Below is a small trained network, with its code and all its weights. Each question gives an input and a class and asks what happens when units are switched off, that is, made to give their printed mean instead of their output.

import numpy as np


def w(rows, s, z=0):
    codes = np.array(rows[::2]) - 128.0
    scale = np.full(codes.shape[1], s)
    scale[-1] = z or s
    return codes * scale


def norm(h):
    return h / np.sqrt((h * h).mean(-1, keepdims=True) + 1e-5)


def f(y):
    return y / 2 * (1 + np.tanh(0.7978845608 * (y + 0.044715 * y**3)))


def log_softmax(a):
    a = a - a.max(-1, keepdims=True)
    return a - np.log(np.exp(a).sum(-1, keepdims=True))


def net(x, mask):
    res = np.array(x, float).reshape(1, 2) / 4 @ E
    u = 0
    for l in range(2):
        y = f(norm(res) @ A[l][:, :-1].T + A[l][:, -1])
        res = res + np.where(mask[u : u + 5], y, B[l][:, -1]) @ B[l][:, :-1]
        u += 5
    return log_softmax(norm(res)[-1] @ U[:, :-1].T + U[:, -1])


A, B = {}, {}
E = w([
[95,72,71,85,221,93,252,222,218,220],'x0',
[213,177,97,213,253,38,24,123,141,56],'x1',
],0.0054)
A[0] = w([
[142,186,191,168,86,136,61,45,87,47,161],'L0N0',
[96,170,168,252,157,24,1,129,143,84,250],'L0N1',
[229,225,96,216,188,159,79,63,114,91,117],'L0N2',
[125,80,150,180,45,105,95,121,98,133,113],'L0N3',
[63,183,118,105,56,108,77,43,165,157,101],'L0N4',
],0.0062,0.0017)
B[0] = w([
[108,177,176,168,146,167,51,210,132,197,247],'L0N0',
[235,222,85,254,8,163,126,122,160,116,255],'L0N1',
[192,99,79,175,134,75,107,6,224,173,234],'L0N2',
[185,138,35,45,174,118,235,91,121,56,158],'L0N3',
[155,85,91,90,242,138,116,51,71,90,158],'L0N4',
],0.0069,0.0095)
A[1] = w([
[139,184,189,176,32,135,45,155,120,86,56],'L1N0',
[46,119,153,148,223,181,183,254,155,135,74],'L1N1',
[138,147,198,49,135,234,81,154,88,155,180],'L1N2',
[79,90,174,152,173,93,140,238,143,210,164],'L1N3',
[90,25,39,94,89,65,192,49,99,32,9],'L1N4',
],0.0059,0.0013)
B[1] = w([
[142,57,173,141,178,62,229,150,107,126,253],'L1N0',
[97,124,179,177,217,161,114,94,134,149,245],'L1N1',
[97,163,56,107,96,109,70,193,183,82,237],'L1N2',
[204,136,218,52,197,202,109,98,158,77,236],'L1N3',
[90,70,232,158,61,45,103,1,146,151,147],'L1N4',
],0.009,0.0039)
U = w([
[116,80,127,132,128,26,206,202,38,132,80],'0',
[38,56,149,52,27,83,148,40,142,154,134],'1',
[236,198,67,254,119,73,116,147,173,157,182],'2',
[121,110,212,67,246,197,166,118,201,164,157],'3',
[88,140,72,109,132,89,179,170,50,163,6],'4',
[112,119,76,107,95,97,193,186,103,136,2],'5',
[49,208,5,55,103,171,62,227,92,44,155],'6',
],0.0092,0.0062)

Each question gives the input, the list of numbers given to net, and the class t.
The units are the neurons (one row each of A and B). Each row of codes is followed by its name. A weight is (code - 128) times the scale printed after its matrix; where a second scale follows, it is the last column's (A, B and U).
mask holds one flag per neuron, layer by layer. A switched-off neuron (its flag False) gives its mean, the last column of its row in B, instead of its output. The means were averaged over made-up inputs and are rounded, as every weight is.
A unit's drop is (log p(t) with every unit on - log p(t) with that unit switched off) / (log p(t) with every unit on - log p(t) with every unit switched off).
The circuit of an input: a set's keep is (log p(t) with only the set's units on - log p(t) with every unit switched off) / (log p(t) with every unit on - log p(t) with every unit switched off). Starting from all 10 units, units are removed one at a time, each time the one whose removal leaves the highest keep (on an exact tie, the one counted first), for as long as the keep stays at least 0.8.
units of the circuit, in order: the units of the circuit, biggest drop first
most important unit: the unit with the biggest drop
k most important neurons: the k neurons with the biggest drops, biggest first
top k neurons in layer l: the k neurons of layer l with the biggest drops, biggest first
drop when u is switched off: that unit's drop, to one decimal
input [1,-8], class 1: units of the circuit, in order => L0N0, L1N4
input [-4,-3], class 6: most important unit => L0N1
input [-4,-6], class 6: units of the circuit, in order => L0N2, L1N2
input [-1,-8], class 1: 3 most important neurons => L0N0, L1N4, L0N1
input [0,-1], class 1: units of the circuit, in order => L0N0, L0N1, L1N4
input [-2,-1], class 6: units of the circuit, in order => L0N1, L0N2, L1N2
input [2,-1], class 3: 2 most important neurons => L0N1, L0N2
input [0,-8], class 1: units of the circuit, in order => L0N0, L1N4
input [1,-4], class 1: units of the circuit, in order => L0N0, L0N1, L1N4
input [-1,-4], class 1: 2 most important neurons => L0N0, L1N4
input [7,4], class 3: top 2 neurons in layer 0 => L0N1, L0N2
input [0,-4], class 1: 3 most important neurons => L0N0, L0N1, L1N4
input [4,-4], class 3: top 2 neurons in layer 0 => L0N1, L0N2
input [-2,-3], class 6: 2 most important neurons => L0N2, L0N1
input [-2,-7], class 1: 2 most important neurons => L0N0, L1N4
input [0,-5], class 1: most important neuron => L0N0
input [-1,-5], class 1: 2 most important neurons => L0N0, L1N4
input [8,3], class 3: drop when L0N1 is switched off => 0.1
input [7,1], class 3: drop when L0N4 is switched off => 0.0
input [4,-3], class 3: drop when L0N1 is switched off => 0.8
input [-5,-3], class 6: most important neuron => L0N1
